Below is a small trained network, with its code and all its weights. Each question gives an input and a class and asks what happens when units are switched off, that is, made to give their printed mean instead of their output.

import numpy as np


def w(rows, s, z=0):
    codes = np.array(rows[::2]) - 128.0
    scale = np.full(codes.shape[1], s)
    scale[-1] = z or s
    return codes * scale


def norm(h):
    return h / np.sqrt((h * h).mean(-1, keepdims=True) + 1e-5)


def f(y):
    return np.maximum(y, 0)


def log_softmax(a):
    a = a - a.max(-1, keepdims=True)
    return a - np.log(np.exp(a).sum(-1, keepdims=True))


def net(x, mask):
    res = np.array(x, float).reshape(1, 2) / 4 @ E
    u = 0
    for l in range(3):
        y = f(norm(res) @ A[l][:, :-1].T + A[l][:, -1])
        res = res + np.where(mask[u : u + 4], y, B[l][:, -1]) @ B[l][:, :-1]
        u += 4
    return log_softmax(norm(res)[-1] @ U[:, :-1].T + U[:, -1])


A, B = {}, {}
E = w([
[156,225,35,26,108,186,142,12,111,137,161,149],'x0',
[132,254,245,107,165,97,134,73,103,109,128,70],'x1',
],0.00074)
A[0] = w([
[138,123,126,129,119,129,129,131,128,130,127,127,102],'0.n0',
[139,250,96,62,107,154,137,40,119,137,138,129,3],'0.n1',
[131,126,129,129,126,127,132,127,127,131,128,128,123],'0.n2',
[138,115,213,217,138,68,124,160,136,149,119,97,71],'0.n3',
],0.0014,0.002)
B[0] = w([
[113,139,139,145,133,112,112,119,141,128,117,111,128],'0.n0',
[132,190,161,1,171,183,207,41,90,121,200,43,216],'0.n1',
[127,128,127,126,129,129,126,131,128,126,130,129,128],'0.n2',
[103,86,168,172,115,103,119,185,140,41,85,137,252],'0.n3',
],0.0017,0.0014)
A[1] = w([
[123,132,131,128,121,124,129,122,129,135,130,124,81],'1.n0',
[193,42,2,16,59,212,242,76,116,251,240,210,4],'1.n1',
[129,129,128,131,127,128,129,127,125,128,126,129,114],'1.n2',
[129,129,129,131,126,127,128,128,128,129,129,130,115],'1.n3',
],0.0006,0.00041)
B[1] = w([
[121,137,132,120,133,134,134,126,126,123,136,120,128],'1.n0',
[112,44,190,254,186,41,119,202,49,79,41,157,250],'1.n1',
[127,127,128,128,127,127,126,135,130,130,130,127,128],'1.n2',
[129,129,127,132,125,129,129,126,124,130,126,128,128],'1.n3',
],0.00076,0.0011)
A[2] = w([
[121,104,22,122,122,164,123,135,136,207,134,159,59],'2.n0',
[147,213,108,37,129,151,135,45,119,150,170,120,3],'2.n1',
[120,253,156,112,143,113,133,91,125,120,127,90,193],'2.n2',
[128,128,128,127,128,128,128,128,129,130,129,128,119],'2.n3',
],0.0039,0.0011)
B[2] = w([
[178,179,107,127,154,172,129,61,52,118,125,166,217],'2.n0',
[3,55,175,79,225,114,208,250,167,200,120,15,252],'2.n1',
[163,166,55,85,66,141,107,62,166,149,168,156,240],'2.n2',
[129,130,128,128,128,128,128,127,128,127,128,127,128],'2.n3',
],0.0038,0.0041)
U = w([
[191,216,132,93,28,94,89,26,193,120,173,134,1],'0',
[218,134,57,147,159,201,131,62,2,124,112,215,123],'1',
[107,76,188,215,130,78,104,239,150,91,84,120,222],'2',
[44,137,103,19,203,154,207,167,151,216,154,23,164],'3',
],0.0072,0.00092)

Each question gives the input, the list of numbers given to net, and the class t.
The units are the neurons (one row each of A and B). Each row of codes is followed by its name. A weight is (code - 128) times the scale printed after its matrix; where a second scale follows, it is the last column's (A, B and U).
mask holds one flag per neuron, layer by layer. A switched-off neuron (its flag False) gives its mean, the last column of its row in B, instead of its output. The means were averaged over made-up inputs and are rounded, as every weight is.
A unit's drop is (log p(t) with every unit on - log p(t) with that unit switched off) / (log p(t) with every unit on - log p(t) with every unit switched off).
The circuit of an input: a set's keep is (log p(t) with only the set's units on - log p(t) with every unit switched off) / (log p(t) with every unit on - log p(t) with every unit switched off). Starting from all 12 units, units are removed one at a time, each time the one whose removal leaves the highest keep (on an exact tie, the one counted first), for as long as the keep stays at least 0.8.
units of the circuit, in order: the units of the circuit, biggest drop first
most important unit: the unit with the biggest drop
k most important neurons: the k neurons with the biggest drops, biggest first
top k neurons in layer l: the k neurons of layer l with the biggest drops, biggest first
drop when u is switched off: that unit's drop, to one decimal
input [6,-6], class 1: most important unit	2.n0
input [-2,1], class 2: units of the circuit, in order	(2.n2; 2.n0; 2.n1)
input [-3,2], class 2: 3 most important neurons	(2.n2; 2.n1; 2.n0)
input [5,-5], class 1: 2 most important neurons	(2.n0; 1.n1)
input [-5,0], class 2: 2 most important neurons	(2.n1; 2.n2)
input [0,-1], class 1: 3 most important neurons	(2.n1; 0.n1; 2.n2)
input [-7,-6], class 2: units of the circuit, in order	(2.n1; 2.n2)
input [-5,-6], class 2: units of the circuit, in order	(2.n2; 2.n1)
input [-6,-8], class 1: top 2 neurons in layer 2	(2.n1; 2.n0)
input [-1,2], class 0: top 2 neurons in layer 2	(2.n1; 2.n0)
input [-4,-1], class 2: top 2 neurons in layer 2	(2.n2; 2.n1)
input [4,-4], class 1: 2 most important neurons	(1.n1; 2.n0)
input [-6,-5], class 2: top 3 neurons in layer 2	(2.n1; 2.n2; 2.n0)
input [-3,1], class 2: most important unit	2.n2
input [-8,-2], class 2: drop when 2.n1 is switched off	0.2
input [0,0], class 0: drop when 0.n1 is switched off	0.9
input [-2,-5], class 1: drop when 2.n1 is switched off	0.5
input [-1,-5], class 1: drop when 2.n1 is switched off	0.3
